[[ -33   34  -29   31   50   53  -28   -7]
 [  52  -52  -39  -51    2    2  -44   15]
 [-101  102    0   97   22   27   12    2]
 [ -19   19   10   19  -14  -15   14    4]
 [ -13   13   58   24  -12  -26   62  -31]
 [ -52   52    6   47  -78  -67   22   51]
 [ -28   28   66   38  -52  -63   76  -11]
 [ -34   35  -24   36   81   78  -26  -29]
 [ -66   66   51   67  -50  -51   65    5]] >> 51

[[  5 -24 -92  38  11 -23  35  50 -80  32  32  50  -1  47 -29]
 [ 29 -46  -8  64  13 -65   3  67  -8  36 -22  44  48  43  33]
 [-22 -30   2  34 -53 -56 -21 -38  14 -68 -84 -62   7 -30   0]
 [-26 -30 -39  22  15  34  41  40   1  50   1  49  58   9  43]
 [-64  16 -55   0  11  44  22  -3  -3  34   0 -10  31   8  11]
 [-53 -16 -56  28 -16  45  35  45  47   7  25  35 -26 -68 -12]
 [ 75  -1 -24  30  40   2  -9  27 -12   9  37  49  43  46 -11]
 [ -1  23  66 -41 -36  27 -32 -47 -11  51 -63 -12  14  13  -1]
 [ 37 -26  10  38  29  17 -34 -14   2   9 -40   9  50  -1  77]
 [ 17 -71 -45  19  35 -26  31   6  -8   1  36  29  46   8  63]
 [ 32 -25 103 -48  22  37 -14 -96  45  -4 -17 -31  -1 -41  41]] >> 103

[[ -53  -24  -53    2  -44  -26    0  -68  -11  -31  -43  -47  -37  -47
   -78]
 [ -32  -31  -65  -40  -55  -32  -29  -23  -32  -28  -29  -27  -29  -61
   -32]
 [  52   47   44   24   49   43   25   66   46   65   56   64   62   47
    60]
 [ -35  -24  -96  -21 -101  -20   -5  -49  -12  -33  -33  -36  -34  -97
   -46]
 [ -61  -36  -53    3  -55  -29    9 -100  -26  -68  -60  -77  -68  -54
  -103]
 [  19   10   97   19   99    5   -9   39    4   27   19   28   26   99
    39]
 [ -13   -8  -43  -27  -36  -15  -26   -2  -20   -6  -14  -12   -6  -45
    -2]
 [   0    7  -40    2  -40   11   22  -18    9   -7    0   -9   -6  -41
   -22]
 [ -26  -13  -93  -14  -95   -9    8  -47   -4  -28  -24  -33  -29  -94
   -47]] >> -93

[[-13  -8 -23  58   8  37   9  66  -2 -57 -14]
 [ 10  25  21 -58  -3 -22 -14 -71  -7  47  30]
 [-40  -8   0  54 -30   8 -41 -39 -49  19  43]
 [ 58   6   9 -83  29 -30  21  -3  22  16 -16]
 [-35  -7 -20  79  -8  39 -12  35 -24 -42  11]
 [ 41  -8 -13 -23  33   3  35  67  30 -38 -41]
 [ 15  -9 -21  21  23  23  27  77  19 -55 -34]
 [-44  -7 -11  77 -22  28 -32  -3 -43 -15  32]
 [ 40  16  17 -82  15 -31   3 -43   7  37   9]
 [ 57  -3  -2 -62  35 -17  33  38  32 -12 -34]] >> -2

[[ 37  31  -7  10   4   6  23  -1  -9  -7   6]
 [-68 -40  -1  71 -11 -39 -12  47  24  43 -77]
 [ 79  28  -9 -89  14  48   8 -59 -45 -59  82]
 [ 50  22 -16  35 -18   7  69  27 -63   9  -5]
 [ 44   7 -16  11 -22   4  72  44 -64   9   0]
 [ 30  28  -1 -21  21   2  11 -16  11 -16  -7]
 [-35 -12   4  19  -9  -9 -27 -14  12   2  11]
 [ 27  35   9 -10  32   8   5  10  11  -6  -9]] >> 9

[[-16   3  21   2 -15   2  12]
 [ 19  18  13  -4 -16 -14 -15]
 [ 11  -4 -28  -7   4   8 -22]
 [-34  -4  41  -7  84 -67 -82]
 [-22   5  27  10 -20  18  10]
 [-32  -4 -26  -7 -14  26  -4]
 [ 27  20  16  -4 -23 -12  14]
 [  3 -13  44  20  25  -2  27]
 [ 35 -11  15   0  -3  -8  31]
 [ 14   8 -58  -9 -41  33  17]
 [ 10  23  23 -32 -34 -20 -41]
 [ 51  -5  14  34   6  30  26]] >> 14

[[ 17 -17  25  32 -56 -40  17 -13 -62 -28  51  22 -58 -19]
 [ 18   9  21  10 -25   7  25 -21 -38  29  19  27 -20   9]
 [ 20 -21  21  34 -47 -28   9  -9 -66 -22  62  30 -52 -15]
 [ 18 -13  40  -1 -19   5  23 -10 -59   6  26  35 -43 -34]
 [ 19   9  21   9 -23   8  23 -22 -37  27  17  27 -18   9]
 [ 25  11  20  17 -21  11  10 -23 -24  20   8  22  -7   4]
 [ -6  -5  65  17 -75 -39  -1 -32 -88 -30  44   2 -43   3]
 [ 17 -11  38   1 -19   4  22 -14 -63   2  30  33 -47 -35]
 [  5 -12  47  33 -59 -44  15 -29 -65 -31  41   7 -70  -6]
 [ 13 -13  30  30 -64 -50  22 -18 -59 -31  42  17 -62 -22]
 [  4  -7  12  20 -39 -20  -4 -17 -65  -5  49  38 -60 -32]] >> 12

[[ 16  -4  16  -7  -3 -12  -3  -2   0   6   3   5  -7]
 [ -7  36  -3  -2 -17  12   3 -25  11  19  24  -3   5]
 [ -2  -1   4 -16   7   7   3   1  -4   0   2  -3   4]
 [ 12  -8  17   3  -2 -10  -7  -2  -5  -1  -3  -2  -9]
 [-16 -84  27  21 -34 -16  -4 -13  15  -4  12  34 -25]
 [ 17 -16   7  -5  -3 -18  -4  -5  -6   0   0  -8 -16]
 [  5 -29  -7  -6   9   0   8   2 -11 -18 -23  -5   4]
 [  3 -19 -12  -6   2   8   6   0  -6  -9 -18  -8   7]
 [-33  48 -23  -4   2  28   5   0  16  30  11  -1  19]
 [-46 -60 -73 -93 -27 -55 -18  74 -28 -10  37 -55  23]] >> -73
---
[[  7   0   6   5 -59 -19 102]
 [ -4  35  13  12  41  -5  58]
 [ 18   2   3 -11 -14  14   4]] → 13

[[  28  -23   28   52   52  -22]
 [  -5   59   13   24    1   58]
 [ -32   -9  -34 -100  -95   -2]] → 13

[[ -2 -16  67  71 104]
 [-43 -17  23 -38 -24]
 [-26   3 -39 -78 -94]] → 23

[[-14  -7 -11  -5]
 [ 78  30  60  29]
 [-22  -8 -16  -7]] → 60

[[ -14  -42   30  -20]
 [  25   26   -2  -11]
 [-101   44   -5   15]] → -2

[[-15  33   9 -76  33]
 [ -4  42  -5 -66  35]
 [ -8 -38   9  42 -28]] → -5

[[-23  75  10 -63]
 [-34  59  37 -62]
 [ -1  84 -30 -52]] → 37
---
[[ 51  14  35   0  10 -14]
 [-80 -22 -23  -4 -14  -2]
 [-54 -24  51  19 -15 -24]] => -24

[ 36 -84  41 -92  67  18  45] => -84

[[-13  17   8 -45  26]
 [-18 -34  27  21 -17]
 [ 18 -32 -11  81 -36]] => -32

[[-16  -8 -58 -32]
 [  3 -15  47 -51]
 [  9 -15  75  -3]] => -15

[[-45  77 -70  -4]
 [-39  76 -68   1]
 [-45  69 -73   8]] => 69

[38 31 79 99] => 31
---
[[  49  459 -156 -251 -727 -251]
 [ 371  328   -2 -360 -726 -281]
 [-230 -425  386  198  361  530]] ==> 49

[[765 511 897 485 360 537]
 [240 855 541 697 181 945]
 [533 724 814 611 241 820]] ==> 765

[[200 170  32 133 241 152]
 [232 202 244 181 209 154]
 [243 187  55  69 252 152]] ==> 200

[[8 8 1 1 7 1 7]
 [8 5 3 3 3 2 3]
 [7 9 3 2 6 2 5]] ==> 8

[[42 75 71 44 73]
 [62 36 43 66  8]
 [57 51 40 57 32]] ==> 42

[[ 28 -28 -12   4 -35 -32 -23]
 [ 18  27 -16 -25  13 -26   4]
 [ 26  21 -40 -40   8 -45   5]] ==> 28

[[66 68 67 47 43 20]
 [60 77 73 45 50 30]
 [22 54 45 56 76 44]] ==> 66

[[35 56 66 35 51 43 66]
 [78 27 26 75 29 73 31]
 [52 73 65 45 65 22 78]] ==> 35

[[5 5 4 2]
 [7 4 6 4]
 [5 1 3 6]] ==> 5

[[ 89  57 114  50 201]
 [ 77  58 111  67 201]
 [150  53 125  25 205]] ==> 89
---
[ 14 -78 -77 -22 -82] -> -77, 14

[  0 -16 -83  71 -12] -> -83, 71

[[-93  18  45 -31  50  15 -28]
 [-66 -48  23 -59  44  95   6]
 [-73  31  98   5  -1  -6 -27]] -> -59, 98

[100 -63  -6 -36  96] -> -6, 100

[[-59  27 -14 -42 -59]
 [-65 -35 -84 -19 -77]
 [-36  53  28 -36 -30]] -> -84, 53

[[  0   0 -10 -36  -4 -29  54]
 [  0   2  27  59  12 -54  95]
 [  2   1 -29  26  25  30 -51]] -> 59, 95

[ 87 -40 -13  12  -8   6 -10] -> 12, 87

[-30 -21 -51  88  68] -> -51, 88

[ 76  39 -34 -40  62] -> -34, 76

[54 77 84  7 -6 47 -1] -> 7, 84
---
[-65, -25, 42, -58, 2, -87] Out: 42, 2
[-40, -86, -30, -39, 35] Out: 35, -30
[97, -62, -73, 81] Out: 97, 81
[[40, 48, 91, 9], [9, -4, 19, 8]] Out: 91, 48
[-11, 41, -87, -102, -82, 6] Out: 41, 6
[-87, 58, -33, 1] Out: 58, 1
[-43, 26, 75, -70, 9, 46, 11] Out: 75, 46
---
5052  1989  8445  9316 -> 9316
51  14  34  23  97  84 -> 84
 -5   31  -37  -15  -32  -28  -29 -> -29
-29   29  -28  -27   -2   12 -> 12
7744  6400  5585  9273  6548  2292 -> 2292
-44  -19   43  -24 -> -24
---
[-91 -21 -56 -26] ans = -21, -91

[ 72 -72 -75 -78] ans = 72, -78

[-32 -91 -20 -73] ans = -20, -91

[[-37 -81 -17 -10  27 -38 -23]
 [-30 -83 -10   8 -28 -44 -26]
 [ -2  -6  -4 -12  34  -9  18]] ans = 34, -83

[ -3 -10   1  33  73] ans = 73, -10

[ -9 -37 -15  80] ans = 80, -37

[ 36 -21  43  58  -8  37 -77] ans = 58, -77

[ 26  77 -98  24] ans = 77, -98

[23 39 29 87 95 86 74] ans = 95, 23
